Below are the code and all the weights of a small trained network. Each question names an input and a target symbol and asks about switching units off, where a switched-off unit gives its printed mean instead of its output.

import numpy as np


def w(rows, s, z=0):
    codes = np.array(rows[::2]) - 128.0
    scale = np.full(codes.shape[1], s)
    scale[-1] = z or s
    return codes * scale


def softmax(a):
    e = np.exp(a - a.max(-1, keepdims=True))
    return e / e.sum(-1, keepdims=True)


def log_softmax(a):
    a = a - a.max(-1, keepdims=True)
    return a - np.log(np.exp(a).sum(-1, keepdims=True))


def net(x, mask):
    ids = ['βγμτψω'.index(c) for c in x.split()]
    T = len(ids)
    res = E[ids] + P[:T]
    u = 0
    for l in range(3):
        r = res
        for j in range(2):
            rows = slice(3 * j, 3 * j + 3)
            q, k, v = (r @ M[l][rows].T for M in (Q, K, V))
            z = softmax(np.where(np.tri(T) > 0, q @ k.T / 3**0.5, -1e9)) @ v
            o = O[l][rows]
            res = res + np.where(mask[u + j], z, o[:, -1]) @ o[:, :-1]
        u += 2
    return log_softmax(res[-1] @ U[:, :-1].T + U[:, -1])


Q, K, V, O = {}, {}, {}, {}
E = w([
[77,122,66,106],'β',
[122,159,144,139],'γ',
[101,118,116,155],'μ',
[190,250,101,179],'τ',
[104,74,64,121],'ψ',
[179,119,123,155],'ω',
],0.02)
P = w([
[155,59,252,64],'0',
[172,67,226,105],'1',
[152,74,221,116],'2',
[140,87,209,139],'3',
[128,84,184,151],'4',
[122,105,187,168],'5',
[119,102,166,185],'6',
[121,133,182,185],'7',
[117,132,176,193],'8',
[113,129,147,202],'9',
[102,163,169,213],'10',
[105,145,144,199],'11',
[98,163,155,221],'12',
[76,131,123,204],'13',
],0.004)
Q[0] = w([
[227,168,126,183],'L0H1',
[84,81,201,200],'L0H1',
[6,117,164,49],'L0H1',
[151,100,181,127],'L0H2',
[131,125,134,136],'L0H2',
[154,106,165,126],'L0H2',
],0.019)
K[0] = w([
[228,128,125,98],'L0H1',
[93,105,191,253],'L0H1',
[17,52,50,128],'L0H1',
[145,96,137,82],'L0H2',
[127,131,121,108],'L0H2',
[135,111,131,97],'L0H2',
],0.019)
V[0] = w([
[91,117,131,133],'L0H1',
[146,150,155,103],'L0H1',
[99,111,225,116],'L0H1',
[124,109,116,208],'L0H2',
[110,150,62,240],'L0H2',
[53,126,195,245],'L0H2',
],0.011)
O[0] = w([
[167,195,156,115,129],'L0H1',
[121,67,88,137,96],'L0H1',
[169,132,68,10,26],'L0H1',
[140,111,195,148,175],'L0H2',
[2,35,192,115,252],'L0H2',
[199,104,245,64,160],'L0H2',
],0.0065,0.0045)
Q[1] = w([
[49,147,178,95],'L1H1',
[79,92,131,69],'L1H1',
[86,178,104,60],'L1H1',
[109,61,121,117],'L1H2',
[136,105,250,129],'L1H2',
[140,120,136,166],'L1H2',
],0.022)
K[1] = w([
[18,125,177,121],'L1H1',
[59,24,169,124],'L1H1',
[152,76,183,18],'L1H1',
[163,171,121,159],'L1H2',
[19,88,186,253],'L1H2',
[154,87,177,114],'L1H2',
],0.016)
V[1] = w([
[77,232,195,36],'L1H1',
[89,106,133,182],'L1H1',
[255,53,22,133],'L1H1',
[96,92,181,104],'L1H2',
[62,69,175,189],'L1H2',
[48,76,202,86],'L1H2',
],0.0076)
O[1] = w([
[168,108,2,88,110],'L1H1',
[137,143,141,191,207],'L1H1',
[70,137,231,22,2],'L1H1',
[124,83,97,124,131],'L1H2',
[83,65,155,177,227],'L1H2',
[93,47,32,89,137],'L1H2',
],0.0068,0.0057)
Q[2] = w([
[146,61,250,145],'L2H1',
[197,93,140,20],'L2H1',
[98,114,99,47],'L2H1',
[192,77,74,206],'L2H2',
[223,77,196,74],'L2H2',
[158,97,84,81],'L2H2',
],0.012)
K[2] = w([
[180,126,91,192],'L2H1',
[207,142,169,52],'L2H1',
[172,175,141,55],'L2H1',
[127,114,165,251],'L2H2',
[79,102,124,95],'L2H2',
[89,180,97,137],'L2H2',
],0.015)
V[2] = w([
[102,247,68,70],'L2H1',
[71,107,216,66],'L2H1',
[48,197,123,173],'L2H1',
[56,89,189,68],'L2H2',
[36,168,67,92],'L2H2',
[179,85,225,126],'L2H2',
],0.015)
O[2] = w([
[140,63,237,147,9],'L2H1',
[3,127,152,98,38],'L2H1',
[136,149,167,201,233],'L2H1',
[199,192,115,158,40],'L2H2',
[138,149,36,216,36],'L2H2',
[167,138,213,71,162],'L2H2',
],0.015,0.013)
U = w([
[105,93,185,239,181],'β',
[30,3,171,147,255],'γ',
[99,117,100,110,128],'μ',
[76,76,147,171,17],'τ',
[6,195,168,203,37],'ψ',
[53,141,204,158,51],'ω',
],0.0047,0.004)

Each question gives the input, a string of symbols that net reads in full, and the target symbol t.
The units are the heads (3 rows each of Q, K, V and O). Each row of codes is followed by its name. A weight is (code - 128) times the scale printed after its matrix; where a second scale follows, it is the last column's (O and U).
mask holds one flag per head, layer by layer. A switched-off head (its flag False) gives its mean, the last column of its rows in O, instead of its output. The means were averaged over made-up inputs and are rounded, as every weight is.
A unit's drop is (log p(t) with every unit on - log p(t) with that unit switched off) / (log p(t) with every unit on - log p(t) with every unit switched off).
The circuit of an input: a set's keep is (log p(t) with only the set's units on - log p(t) with every unit switched off) / (log p(t) with every unit on - log p(t) with every unit switched off). Starting from all 6 units, units are removed one at a time, each time the one whose removal leaves the highest keep (on an exact tie, the one counted first), for as long as the keep stays at least 0.8.
units of the circuit, in order: the units of the circuit, biggest drop first
most important unit: the unit with the biggest drop
which heads matter: for each layer, one digit per head in row order, 1 if its drop is at least 0.15 and else 0, layers parted by /
drop when u is switched off: that unit's drop, to one decimal
input ω β μ, target ω: most important unit -> L0H2
input μ ω ψ, target μ: which heads matter -> 00 / 01 / 11
input μ μ γ, target μ: which heads matter -> 00 / 01 / 11
input ω γ ω β γ β β τ ω β ω μ, target μ: which heads matter -> 00 / 01 / 10
input β γ β, target β: which heads matter -> 11 / 00 / 11
input μ β ψ β μ β τ μ ψ μ ψ β β γ, target γ: units of the circuit, in order -> [L0H1 L2H2 L1H1]
input ψ γ γ τ γ μ, target β: which heads matter -> 11 / 11 / 10
input ψ β γ, target ψ: units of the circuit, in order -> [L1H1 L2H2 L2H1]
input ω ψ ω ω τ ω ψ, target μ: which heads matter -> 10 / 11 / 10
input ω β ψ ω, target ω: units of the circuit, in order -> [L1H1 L2H2 L2H1]
input ψ ψ ω γ τ ω γ, target μ: units of the circuit, in order -> [L2H1 L1H2]
input β γ β τ β γ ω, target μ: units of the circuit, in order -> [L2H1 L0H1]
input τ ψ β γ, target γ: units of the circuit, in order -> [L2H2 L1H2]
input β β ω ω γ ω β, target ω: units of the circuit, in order -> [L1H1 L2H2]
input τ β ω ω, target μ: units of the circuit, in order -> [L2H1]
input ω γ μ, target ω: which heads matter -> 11 / 10 / 11
input β β β, target β: which heads matter -> 01 / 00 / 11
input μ ω β, target μ: which heads matter -> 00 / 11 / 11
input μ μ β, target μ: units of the circuit, in order -> [L2H2 L2H1 L1H2]
input ω γ ψ γ μ μ γ γ μ, target μ: most important unit -> L2H2
input γ ω β ψ ψ ω ω β β, target ω: which heads matter -> 01 / 10 / 11
input ω ψ γ, target ω: which heads matter -> 01 / 11 / 11
input ψ ψ β ω, target ψ: drop when L2H2 is switched off -> 0.4
input ω ω ω, target ω: drop when L0H1 is switched off -> 0.0
input ψ ω β ψ, target ψ: drop when L1H1 is switched off -> 1.7
input ψ β β ψ, target ψ: drop when L2H2 is switched off -> 0.7
input β ψ ω τ ψ, target β: most important unit -> L1H1
